Here is a tiny trained network, its code and every weight. The questions are about switching its units off for an input and a class, where a switched-off unit gives its printed mean instead of its output.

import numpy as np


def w(rows, s, z=0):
    codes = np.array(rows[::2]) - 128.0
    scale = np.full(codes.shape[1], s)
    scale[-1] = z or s
    return codes * scale


def norm(h):
    return h / np.sqrt((h * h).mean(-1, keepdims=True) + 1e-5)


def f(y):
    return y / 2 * (1 + np.tanh(0.7978845608 * (y + 0.044715 * y**3)))


def log_softmax(a):
    a = a - a.max(-1, keepdims=True)
    return a - np.log(np.exp(a).sum(-1, keepdims=True))


def net(x, mask):
    res = np.array(x, float).reshape(1, 7) / 4 @ E
    u = 0
    for l in range(3):
        y = f(norm(res) @ A[l][:, :-1].T + A[l][:, -1])
        res = res + np.where(mask[u : u + 12], y, B[l][:, -1]) @ B[l][:, :-1]
        u += 12
    return log_softmax(norm(res)[-1] @ U[:, :-1].T + U[:, -1])


A, B = {}, {}
E = w([
[119,146,67,143],'x0',
[112,124,171,122],'x1',
[79,223,135,142],'x2',
[132,229,71,173],'x3',
[112,76,30,182],'x4',
[139,147,222,187],'x5',
[1,111,136,105],'x6',
],0.0027)
A[0] = w([
[130,130,132,135,139],'L0N1',
[27,117,147,101,5],'L0N2',
[54,137,147,113,82],'L0N3',
[127,128,127,128,129],'L0N4',
[131,124,127,128,114],'L0N5',
[118,79,254,102,40],'L0N6',
[140,114,123,128,84],'L0N7',
[134,128,131,127,117],'L0N8',
[108,221,111,142,79],'L0N9',
[155,138,198,74,103],'L0N10',
[161,150,137,124,136],'L0N11',
[128,163,92,126,112],'L0N12',
],0.007,0.0029)
B[0] = w([
[123,130,135,127,139],'L0N1',
[65,164,130,29,142],'L0N2',
[59,125,160,58,145],'L0N3',
[130,128,130,127,128],'L0N4',
[125,124,126,132,118],'L0N5',
[227,252,130,171,253],'L0N6',
[106,101,111,143,102],'L0N7',
[119,127,121,135,122],'L0N8',
[155,73,168,219,185],'L0N9',
[215,237,137,209,220],'L0N10',
[79,172,110,119,165],'L0N11',
[212,160,142,105,138],'L0N12',
],0.0036,0.0018)
A[1] = w([
[100,124,121,129,172],'L1N1',
[168,165,211,86,123],'L1N2',
[145,168,98,163,176],'L1N3',
[66,203,175,144,4],'L1N4',
[150,107,126,135,46],'L1N5',
[89,120,99,205,151],'L1N6',
[126,253,98,145,94],'L1N7',
[138,143,185,111,85],'L1N8',
[132,124,124,129,98],'L1N9',
[134,122,123,128,82],'L1N10',
[133,123,125,128,93],'L1N11',
[145,110,129,134,58],'L1N12',
],0.0074,0.0032)
B[1] = w([
[144,152,157,117,150],'L1N1',
[177,216,134,207,247],'L1N2',
[147,182,153,86,228],'L1N3',
[127,5,2,64,161],'L1N4',
[96,86,106,138,98],'L1N5',
[197,166,184,124,178],'L1N6',
[167,107,207,240,253],'L1N7',
[157,161,70,172,145],'L1N8',
[119,116,115,141,112],'L1N9',
[119,117,115,140,104],'L1N10',
[118,113,113,141,109],'L1N11',
[100,80,109,150,99],'L1N12',
],0.0045,0.0026)
A[2] = w([
[114,5,190,98,149],'L2N1',
[167,191,191,217,181],'L2N2',
[123,126,123,133,134],'L2N3',
[128,66,115,134,12],'L2N4',
[205,172,69,185,222],'L2N5',
[125,119,148,119,144],'L2N6',
[104,22,132,159,124],'L2N7',
[126,127,129,133,137],'L2N8',
[121,141,134,125,105],'L2N9',
[136,78,182,150,164],'L2N10',
[23,149,99,51,253],'L2N11',
[1,150,171,136,50],'L2N12',
],0.0039,0.0031)
B[2] = w([
[123,158,199,219,133],'L2N1',
[126,185,205,155,253],'L2N2',
[127,133,129,133,129],'L2N3',
[151,75,84,220,97],'L2N4',
[87,194,166,56,238],'L2N5',
[123,132,135,135,133],'L2N6',
[128,144,175,235,122],'L2N7',
[127,130,133,129,132],'L2N8',
[134,120,120,140,121],'L2N9',
[97,145,159,161,147],'L2N10',
[112,193,253,125,172],'L2N11',
[81,87,89,41,113],'L2N12',
],0.0036,0.0041)
U = w([
[35,118,162,60,177],'0',
[147,3,105,162,98],'1',
[163,116,16,81,83],'2',
[136,103,105,109,1],'3',
[181,229,187,164,174],'4',
],0.012,0.0095)

Each question gives the input, the list of numbers given to net, and the class t.
The units are the neurons (one row each of A and B). Each row of codes is followed by its name. A weight is (code - 128) times the scale printed after its matrix; where a second scale follows, it is the last column's (A, B and U).
mask holds one flag per neuron, layer by layer. A switched-off neuron (its flag False) gives its mean, the last column of its row in B, instead of its output. The means were averaged over made-up inputs and are rounded, as every weight is.
A unit's drop is (log p(t) with every unit on - log p(t) with that unit switched off) / (log p(t) with every unit on - log p(t) with every unit switched off).
The circuit of an input: a set's keep is (log p(t) with only the set's units on - log p(t) with every unit switched off) / (log p(t) with every unit on - log p(t) with every unit switched off). Starting from the 12 units with the biggest drops (on a tie, the unit counted first), units are removed one at a time, each time the one whose removal leaves the highest keep (on an exact tie, the one counted first), for as long as the keep stays at least 0.8.
circuit, biggest first: the units of the circuit, biggest drop first
k most important neurons: the k neurons with the biggest drops, biggest first
top k neurons in layer l: the k neurons of layer l with the biggest drops, biggest first
drop of u: that unit's drop, to one decimal
input [2,-5,-4,5,1,-3,6], class 0: circuit, biggest first : (L0N10 L1N2)
input [4,1,-4,7,4,7,8], class 0: top neuron in layer 0 : (L0N6)
input [4,-4,1,-4,7,1,-3], class 1: circuit, biggest first : (L0N6 L1N2)
input [4,6,-8,-1,2,2,-8], class 1: 2 most important neurons : (L0N6 L1N2)
input [-1,-8,-4,8,6,-2,8], class 0: top 3 neurons in layer 1 : (L1N2 L1N7 L1N8)
input [-8,-2,6,6,6,8,6], class 0: circuit, biggest first : (L0N6 L1N4 L1N2)
input [4,-1,-7,1,8,6,-7], class 1: circuit, biggest first : (L0N6 L1N2 L0N10)
input [8,-6,-2,0,6,3,-4], class 2: circuit, biggest first : (L1N7 L0N10 L1N2)
input [7,0,1,-1,6,-3,-5], class 2: 2 most important neurons : (L0N10 L1N2)
input [7,-2,-1,-6,2,2,-1], class 1: top 2 neurons in layer 2 : (L2N2 L2N5)
input [6,-2,-7,5,3,-1,-3], class 2: top 2 neurons in layer 0 : (L0N10 L0N6)
input [8,-4,-2,-5,-1,-6,-5], class 2: 2 most important neurons : (L1N7 L0N9)
input [8,6,0,-5,8,1,2], class 0: top 3 neurons in layer 1 : (L1N7 L1N2 L1N4)
input [-4,-4,-4,5,2,-8,6], class 0: most important neuron : (L2N11)
input [0,8,4,3,-2,-7,1], class 0: drop of L0N6 : 1.0
input [4,-5,0,-1,4,-1,-4], class 2: drop of L2N2 : 0.2
input [3,4,6,8,-3,-6,7], class 0: drop of L1N2 : 0.2
